Small tables with named rows and columns. After each table, cells are looked up by row and column.

sot =
	borutos	nutuvug	mabogav
zagu	0.753	0.034	0.589
kasape	0.812	0.719	0.790
sekeva	0.803	0.707	0.686
gatek	0.823	0.678	0.733
fanofo	0.737	0.609	0.767
fil	0.811	0.675	0.721
rezife	0.755	0.666	0.751
gosako	0.780	0.696	0.736
dira	0.818	0.673	0.718
vuroz	0.773	0.974	0.804
basug	0.784	0.628	0.713
sed	0.752	0.678	0.729
purez	0.802	0.684	0.806

nutuvug of gatek = 0.678
mabogav of fil = 0.721
mabogav of dira = 0.718
borutos of sekeva = 0.803
nutuvug of fil = 0.675
nutuvug of fanofo = 0.609
borutos of rezife = 0.755
borutos of purez = 0.802
nutuvug of rezife = 0.666
mabogav of purez = 0.806

rif:
|  | tamazim | zuk | paf | vekub | tadipok | zibak | tapaga | dizov |
|---|---|---|---|---|---|---|---|---|
| ludal | 12 | -14 | 3 | 13 | 9 | -1 | 4 | -2 |
| zop | -7 | -37 | -1 | 3 | 5 | 10 | 29 | 15 |
| nog | -11 | 20 | 11 | 40 | 4 | 17 | -67 | 3 |
| bamoduf | 3 | -2 | 3 | 4 | 10 | 4 | 19 | 13 |
| boluv | 9 | 33 | 14 | 1 | 8 | 10 | 34 | 5 |
| tirezom | 12 | 2 | 6 | 12 | 15 | 11 | -31 | 26 |
| rel | 18 | 49 | 4 | 19 | 7 | 16 | 67 | 6 |
| pefifa | 14 | -8 | 20 | 1 | 8 | 3 | 44 | 6 |
| perotig | 9 | 4 | -11 | -19 | 23 | 9 | 3 | 9 |
| lolaz | -2 | -32 | 12 | 38 | -6 | 12 | 2 | 12 |
| zoku | 9 | -19 | 20 | 23 | 21 | 12 | -49 | 29 |

pefifa, tadipok: 8
zoku, paf: 20
bamoduf, zibak: 4
tirezom, zibak: 11
tirezom, zuk: 2
pefifa, tapaga: 44
bamoduf, tapaga: 19
bamoduf, zuk: -2
zop, tadipok: 5
zop, zibak: 10
Row with the largest vekub: nog

lud:
|  | nos | zufo | ras | febet | vog | kalunin |
|---|---|---|---|---|---|---|
| litif | 460 | 532 | 549 | 391 | 438 | 580 |
| dutov | 482 | 579 | 538 | 627 | 566 | 583 |
| sed | 511 | 596 | 712 | 314 | 530 | 459 |
| duz | 476 | 568 | 539 | 588 | 381 | 618 |
| lekivod | 567 | 630 | 723 | 689 | 654 | 498 |
| buvid | 509 | 476 | 614 | 374 | 468 | 480 |
| temi | 532 | 554 | 602 | 533 | 533 | 519 |
| dut | 519 | 594 | 790 | 791 | 568 | 542 |
| sis | 763 | 354 | 573 | 392 | 527 | 309 |
| tebo | 444 | 626 | 621 | 646 | 386 | 699 |
| dofone | 544 | 302 | 195 | 740 | 416 | 669 |
| fol | 489 | 600 | 514 | 510 | 533 | 576 |

lekivod, kalunin -> 498
buvid, febet -> 374
buvid, nos -> 509
litif, nos -> 460
fol, zufo -> 600
buvid, ras -> 614
litif, vog -> 438
fol, vog -> 533
duz, ras -> 539
lekivod, nos -> 567
duz, zufo -> 568
dutov, ras -> 538
sis, kalunin -> 309
temi, vog -> 533
lekivod, febet -> 689

faza.tsv
	norapas	bas	lofu	sinimu
tokapo	6.496	4.988	4.491	5.528
zinumi	5.913	5.534	4.364	4.749
mufiv	4.772	5.598	2.499	8.861
gavoto	6.369	5.537	3.218	3.759
lof	7.652	5.184	4.241	3.373
foruru	6.126	3.780	8.222	5.438

bas of mufiv is 5.598
lofu of gavoto is 3.218
norapas of gavoto is 6.369
norapas of mufiv is 4.772
sinimu of tokapo is 5.528
norapas of tokapo is 6.496
norapas of foruru is 6.126
lofu of foruru is 8.222
lofu of tokapo is 4.491
bas of gavoto is 5.537
sinimu of foruru is 5.438
sinimu of lof is 3.373
lofu of lof is 4.241
Which row has the largest norapas? lof

rigid:
	mas	kov	govug
lesakol	-1.54	-1.74	0.34
feleb	0.20	-1.59	3.18
dizezet	-2.08	-2.96	-5.41
puliti	-2.19	-2.21	-1.04
somod	-1.29	-2.19	-5.21
dof	-5.78	-2.58	-5.09
zudemi	-0.10	-5.07	6.66
las	-0.73	-0.58	-3.32
vobi	0.04	-2.79	0.51
kob	-4.59	-4.71	2.74
pev	-5.97	-4.70	-2.56
sar	-5.37	-2.52	-3.96
kug	-7.54	-0.46	-9.57

What is the mas of zudemi in rigid?
-0.10
What is the mas of las in rigid?
-0.73
What is the mas of lesakol in rigid?
-1.54
What is the govug of feleb in rigid?
3.18
What is the kov of puliti in rigid?
-2.21
What is the kov of pev in rigid?
-4.70
What is the govug of kug in rigid?
-9.57
What is the kov of dof in rigid?
-2.58
What is the govug of sar in rigid?
-3.96
What is the govug of somod in rigid?
-5.21

